Below is a small trained network, with its code and all its weights. Each question gives an input and a target symbol and asks what happens when units are switched off, that is, made to give their printed mean instead of their output.

import numpy as np


def w(rows, s, z=0):
    codes = np.array(rows[::2]) - 128.0
    scale = np.full(codes.shape[1], s)
    scale[-1] = z or s
    return codes * scale


def norm(h):
    return h / np.sqrt((h * h).mean(-1, keepdims=True) + 1e-5)


def f(y):
    return np.maximum(y, 0)


def softmax(a):
    e = np.exp(a - a.max(-1, keepdims=True))
    return e / e.sum(-1, keepdims=True)


def log_softmax(a):
    a = a - a.max(-1, keepdims=True)
    return a - np.log(np.exp(a).sum(-1, keepdims=True))


def net(x, mask):
    ids = ['ΞΣΨΩαβγδεζηθμπτφ'.index(c) for c in x.split()]
    T = len(ids)
    res = E[ids] + P[:T]
    u = 0
    for l in range(2):
        r = norm(res)
        for j in range(3):
            rows = slice(2 * j, 2 * j + 2)
            q, k, v = (r @ M[l][rows].T for M in (Q, K, V))
            z = softmax(np.where(np.tri(T) > 0, q @ k.T / 2**0.5, -1e9)) @ v
            o = O[l][rows]
            res = res + np.where(mask[u + j], z, o[:, -1]) @ o[:, :-1]
        u += 3
        y = f(norm(res) @ A[l][:, :-1].T + A[l][:, -1])
        res = res + np.where(mask[u : u + 4], y, B[l][:, -1]) @ B[l][:, :-1]
        u += 4
    return log_softmax(norm(res)[-1] @ U[:, :-1].T + U[:, -1])


Q, K, V, O, A, B = {}, {}, {}, {}, {}, {}
E = w([
[61,113,91],'Ξ',
[70,165,145],'Σ',
[43,136,135],'Ψ',
[82,88,127],'Ω',
[155,188,100],'α',
[100,76,153],'β',
[146,164,115],'γ',
[86,83,136],'δ',
[149,152,134],'ε',
[72,87,121],'ζ',
[136,16,105],'η',
[253,252,160],'θ',
[146,147,135],'μ',
[180,110,130],'π',
[70,92,113],'τ',
[59,144,69],'φ',
],0.017)
P = w([
[45,39,154],'0',
[72,86,65],'1',
[105,112,26],'2',
[134,105,55],'3',
[165,111,82],'4',
[198,103,91],'5',
[217,108,105],'6',
[233,115,100],'7',
[254,113,129],'8',
[242,124,132],'9',
],0.0035)
Q[0] = w([
[95,154,47],'L0H0',
[65,55,211],'L0H0',
[80,120,219],'L0H1',
[66,123,194],'L0H1',
[74,52,130],'L0H2',
[184,2,107],'L0H2',
],0.0084)
K[0] = w([
[124,46,115],'L0H0',
[185,78,102],'L0H0',
[43,79,103],'L0H1',
[80,74,75],'L0H1',
[140,47,102],'L0H2',
[254,69,121],'L0H2',
],0.0096)
V[0] = w([
[254,44,80],'L0H0',
[151,152,142],'L0H0',
[213,137,121],'L0H1',
[100,138,117],'L0H1',
[211,63,110],'L0H2',
[42,216,166],'L0H2',
],0.0069)
O[0] = w([
[168,183,73,34],'L0H0',
[122,107,119,2],'L0H0',
[255,113,199,88],'L0H1',
[121,187,83,170],'L0H1',
[188,230,105,149],'L0H2',
[202,113,209,35],'L0H2',
],0.005,0.0012)
A[0] = w([
[95,175,170,4],'L0N0',
[140,98,188,222],'L0N1',
[176,255,151,64],'L0N2',
[175,174,126,57],'L0N3',
],0.011,0.0022)
B[0] = w([
[249,15,238,140],'L0N0',
[43,159,38,199],'L0N1',
[1,79,88,255],'L0N2',
[64,204,67,211],'L0N3',
],0.0077,0.0033)
Q[1] = w([
[170,180,215],'L1H0',
[212,150,105],'L1H0',
[203,154,241],'L1H1',
[122,32,208],'L1H1',
[5,166,62],'L1H2',
[46,76,161],'L1H2',
],0.014)
K[1] = w([
[51,134,103],'L1H0',
[113,126,59],'L1H0',
[42,188,217],'L1H1',
[43,65,184],'L1H1',
[254,152,153],'L1H2',
[152,107,196],'L1H2',
],0.017)
V[1] = w([
[92,89,173],'L1H0',
[74,157,245],'L1H0',
[189,162,184],'L1H1',
[97,191,62],'L1H1',
[160,192,132],'L1H2',
[83,188,241],'L1H2',
],0.013)
O[1] = w([
[236,133,125,139],'L1H0',
[239,158,149,75],'L1H0',
[86,105,89,1],'L1H1',
[61,133,224,219],'L1H1',
[85,227,98,99],'L1H2',
[99,255,151,55],'L1H2',
],0.0091,0.01)
A[1] = w([
[109,255,155,254],'L1N0',
[45,122,224,116],'L1N1',
[97,79,60,136],'L1N2',
[141,131,54,88],'L1N3',
],0.0097,0.0088)
B[1] = w([
[198,106,5,253],'L1N0',
[148,255,169,244],'L1N1',
[171,111,201,209],'L1N2',
[105,91,106,129],'L1N3',
],0.0095,0.0065)
U = w([
[136,114,221,126],'Ξ',
[232,110,76,143],'Σ',
[160,115,122,254],'Ψ',
[154,94,164,27],'Ω',
[109,158,109,155],'α',
[159,92,140,62],'β',
[116,179,170,122],'γ',
[153,91,149,32],'δ',
[134,166,159,74],'ε',
[148,95,171,44],'ζ',
[114,6,8,148],'η',
[88,168,21,221],'θ',
[136,174,171,110],'μ',
[4,114,157,142],'π',
[147,98,171,23],'τ',
[114,165,217,110],'φ',
],0.017,0.0051)

Each question gives the input, a string of symbols that net reads in full, and the target symbol t.
The units are the heads (2 rows each of Q, K, V and O) and the neurons (one row each of A and B). Each row of codes is followed by its name. A weight is (code - 128) times the scale printed after its matrix; where a second scale follows, it is the last column's (O, A, B and U).
mask holds one flag per unit, layer by layer, with each layer's heads first. A switched-off unit (its flag False) gives its mean, the last column of its rows in O or B, instead of its output. The means were averaged over made-up inputs and are rounded, as every weight is.
A unit's drop is (log p(t) with every unit on - log p(t) with that unit switched off) / (log p(t) with every unit on - log p(t) with every unit switched off).
The circuit of an input: a set's keep is (log p(t) with only the set's units on - log p(t) with every unit switched off) / (log p(t) with every unit on - log p(t) with every unit switched off). Starting from the 12 units with the biggest drops (on a tie, the unit counted first), units are removed one at a time, each time the one whose removal leaves the highest keep (on an exact tie, the one counted first), for as long as the keep stays at least 0.8.
circuit, biggest first: the units of the circuit, biggest drop first
unit that matters most: the unit with the biggest drop
top k neurons: the k neurons with the biggest drops, biggest first
which heads matter: for each layer, one digit per head in row order, 1 if its drop is at least 0.15 and else 0, layers parted by /
input Ξ π Ξ π δ π π Ξ, target π: top 2 neurons => [L0N3 L0N2]
input π θ φ μ, target θ: circuit, biggest first => [L1H2]
input γ π π Ξ β, target π: circuit, biggest first => [L0H2 L1H1]
input Σ γ π Ω Ξ α, target π: which heads matter => 111 / 011
input φ Ξ Ξ π φ μ Ξ η π, target π: which heads matter => 011 / 100
input θ α τ θ α η δ τ τ δ, target η: top 4 neurons => [L0N2 L0N3 L1N1 L0N1]
input μ τ Ξ π π φ μ Ω Σ, target Σ: circuit, biggest first => [L0N0 L1H1]
input π Ω Σ θ Ξ β, target θ: which heads matter => 011 / 001
input φ φ γ Σ τ θ Ω ζ ζ, target θ: which heads matter => 010 / 001
input Σ δ μ, target Σ: which heads matter => 100 / 100
input β ε Ξ δ ζ Σ ζ Ξ π, target π: which heads matter => 001 / 100
input δ ζ Ω η μ μ, target η: which heads matter => 000 / 001
input Ξ μ φ Ξ π η θ θ τ, target θ: circuit, biggest first => [L1H2 L1N0]
input Ω π φ, target π: unit that matters most => L0H2
input Ξ π π Σ Ξ, target Σ: circuit, biggest first => [L0N0 L0H2 L1H0]
input α γ φ φ, target φ: circuit, biggest first => [L0N2 L1N1 L1H1]
input θ Σ δ, target Σ: top 4 neurons => [L0N2 L0N3 L1N0 L0N0]
input φ β ε π θ β Σ τ τ, target Σ: circuit, biggest first => [L0H2 L0N2 L1H0]
input τ φ τ ζ γ Ξ, target Ξ: which heads matter => 010 / 000
input ε ζ γ η γ Ξ ε γ γ ε, target η: circuit, biggest first => [L0N2 L1H1]
input ζ ε θ, target θ: top 2 neurons => [L1N0 L0N2]
